Below is a small trained network, with its code and all its weights. Each question gives an input and a target symbol and asks what happens when units are switched off, that is, made to give their printed mean instead of their output.

import numpy as np


def w(rows, s, z=0):
    codes = np.array(rows[::2]) - 128.0
    scale = np.full(codes.shape[1], s)
    scale[-1] = z or s
    return codes * scale


def norm(h):
    return h / np.sqrt((h * h).mean(-1, keepdims=True) + 1e-5)


def f(y):
    return y / 2 * (1 + np.tanh(0.7978845608 * (y + 0.044715 * y**3)))


def softmax(a):
    e = np.exp(a - a.max(-1, keepdims=True))
    return e / e.sum(-1, keepdims=True)


def log_softmax(a):
    a = a - a.max(-1, keepdims=True)
    return a - np.log(np.exp(a).sum(-1, keepdims=True))


def net(x, mask):
    ids = ['βδεθξπσφψ'.index(c) for c in x.split()]
    T = len(ids)
    res = E[ids] + P[:T]
    r = norm(res)
    for j in range(3):
        rows = slice(2 * j, 2 * j + 2)
        q, k, v = (r @ M[0][rows].T for M in (Q, K, V))
        z = softmax(np.where(np.tri(T) > 0, q @ k.T / 2**0.5, -1e9)) @ v
        o = O[0][rows]
        res = res + np.where(mask[j], z, o[:, -1]) @ o[:, :-1]
    y = f(norm(res) @ A[0][:, :-1].T + A[0][:, -1])
    res = res + np.where(mask[3:11], y, B[0][:, -1]) @ B[0][:, :-1]
    return log_softmax(norm(res)[-1] @ U[:, :-1].T + U[:, -1])


Q, K, V, O, A, B = {}, {}, {}, {}, {}, {}
E = w([
[83,147,152,124,196,132],'β',
[97,117,137,200,191,75],'δ',
[113,25,126,57,113,123],'ε',
[121,114,133,153,131,183],'θ',
[136,85,74,177,79,121],'ξ',
[136,100,159,161,88,156],'π',
[105,144,89,162,149,138],'σ',
[140,92,68,136,100,176],'φ',
[119,252,108,9,36,50],'ψ',
],0.018)
P = w([
[226,206,127,113,152,84],'0',
[62,73,167,219,90,123],'1',
[37,111,239,121,243,75],'2',
[72,31,150,198,119,110],'3',
[56,42,154,184,130,125],'4',
[75,8,126,199,100,142],'5',
[51,33,133,222,150,118],'6',
[2,64,122,191,158,178],'7',
],0.0062)
Q[0] = w([
[223,135,144,98,121,140],'h1',
[41,95,114,223,157,161],'h1',
[125,103,160,130,161,144],'h2',
[171,88,88,178,119,176],'h2',
[96,9,105,161,197,152],'h3',
[167,205,104,87,74,108],'h3',
],0.011)
K[0] = w([
[78,69,155,74,105,59],'h1',
[223,220,101,105,133,111],'h1',
[186,156,70,129,196,98],'h2',
[203,126,89,145,152,199],'h2',
[167,222,117,103,72,82],'h3',
[1,64,172,234,144,138],'h3',
],0.01)
V[0] = w([
[76,56,82,166,135,40],'h1',
[83,63,248,98,186,140],'h1',
[210,108,179,159,91,216],'h2',
[100,188,119,83,87,104],'h2',
[174,8,115,108,113,132],'h3',
[121,119,35,150,169,166],'h3',
],0.011)
O[0] = w([
[211,171,176,152,155,150,3],'h1',
[97,176,114,184,187,114,66],'h1',
[88,137,147,105,176,98,192],'h2',
[84,97,40,129,84,116,28],'h2',
[120,156,173,41,160,172,10],'h3',
[182,82,9,74,198,172,157],'h3',
],0.013,0.0068)
A[0] = w([
[68,58,116,74,110,98,93],'n1',
[75,90,5,39,90,62,228],'n2',
[64,196,172,191,118,67,254],'n3',
[161,158,142,223,183,205,118],'n4',
[141,240,54,77,7,103,248],'n5',
[123,164,2,201,142,103,83],'n6',
[186,126,168,119,237,165,176],'n7',
[165,136,169,167,74,42,180],'n8',
],0.0093,0.0028)
B[0] = w([
[82,176,104,126,196,136,211],'n1',
[109,221,111,226,155,116,254],'n2',
[159,117,144,54,50,162,210],'n3',
[167,132,139,115,148,75,177],'n4',
[99,170,90,186,40,139,141],'n5',
[118,51,245,94,145,169,170],'n6',
[117,164,84,124,104,90,159],'n7',
[81,162,67,54,88,66,173],'n8',
],0.011,0.0093)
U = w([
[107,206,24,109,31,52,156],'β',
[210,76,23,228,148,198,66],'δ',
[208,122,138,71,156,175,91],'ε',
[120,58,205,219,106,94,167],'θ',
[248,194,159,205,172,46,251],'ξ',
[53,173,85,209,255,120,183],'π',
[67,179,215,71,99,137,53],'σ',
[162,129,52,39,196,175,78],'φ',
[153,230,221,90,194,169,23],'ψ',
],0.0088,0.0016)

Each question gives the input, a string of symbols that net reads in full, and the target symbol t.
The units are the heads (2 rows each of Q, K, V and O) and the neurons (one row each of A and B). Each row of codes is followed by its name. A weight is (code - 128) times the scale printed after its matrix; where a second scale follows, it is the last column's (O, A, B and U).
mask holds one flag per unit, heads first, then neurons. A switched-off unit (its flag False) gives its mean, the last column of its rows in O or B, instead of its output. The means were averaged over made-up inputs and are rounded, as every weight is.
A unit's drop is (log p(t) with every unit on - log p(t) with that unit switched off) / (log p(t) with every unit on - log p(t) with every unit switched off).
The circuit of an input: a set's keep is (log p(t) with only the set's units on - log p(t) with every unit switched off) / (log p(t) with every unit on - log p(t) with every unit switched off). Starting from all 11 units, units are removed one at a time, each time the one whose removal leaves the highest keep (on an exact tie, the one counted first), for as long as the keep stays at least 0.8.
circuit, biggest first: the units of the circuit, biggest drop first
top k neurons: the k neurons with the biggest drops, biggest first
which heads matter: for each layer, one digit per head in row order, 1 if its drop is at least 0.15 and else 0, layers parted by /
drop when u is switched off: that unit's drop, to one decimal
input ξ θ θ δ σ β, target ε: circuit, biggest first => [h1]
input σ θ φ θ θ σ θ ξ, target δ: which heads matter => 101
input φ δ β θ δ, target φ: which heads matter => 101
input θ θ ψ β, target β: which heads matter => 001
input θ ψ β θ δ, target β: which heads matter => 001
input θ ψ θ θ θ θ, target σ: which heads matter => 011
input δ θ θ θ δ ε, target ξ: which heads matter => 100
input σ δ β δ ψ θ, target β: which heads matter => 011
input σ δ σ δ π, target δ: which heads matter => 001
input β θ β, target θ: circuit, biggest first => [h3 h2 n6]
input π δ δ σ ψ θ σ σ, target σ: circuit, biggest first => [h3 n3]
input σ ε π θ δ, target δ: circuit, biggest first => [h3 h1]
input δ δ φ ψ β θ σ, target β: top 3 neurons => [n8 n6 n3]
input ε β θ θ δ, target ψ: circuit, biggest first => [h3]
input σ ψ δ, target β: which heads matter => 010
input ξ δ ε β δ, target ε: which heads matter => 101
input θ δ δ ε, target π: which heads matter => 000
input σ β δ β, target δ: which heads matter => 001
input β ψ θ δ β δ θ β, target σ: circuit, biggest first => [h3 n3]
input δ δ ψ π, target β: circuit, biggest first => [n6]
input δ θ ξ θ ξ, target ξ: which heads matter => 100
input θ δ δ ψ θ ξ σ, target β: top 3 neurons => [n3 n8 n6]
input β δ δ θ β θ θ, target θ: drop when n8 is switched off => 0.0
input ε θ θ, target ψ: drop when h3 is switched off => 0.5
input θ ψ π ε β, target β: drop when n3 is switched off => 0.1
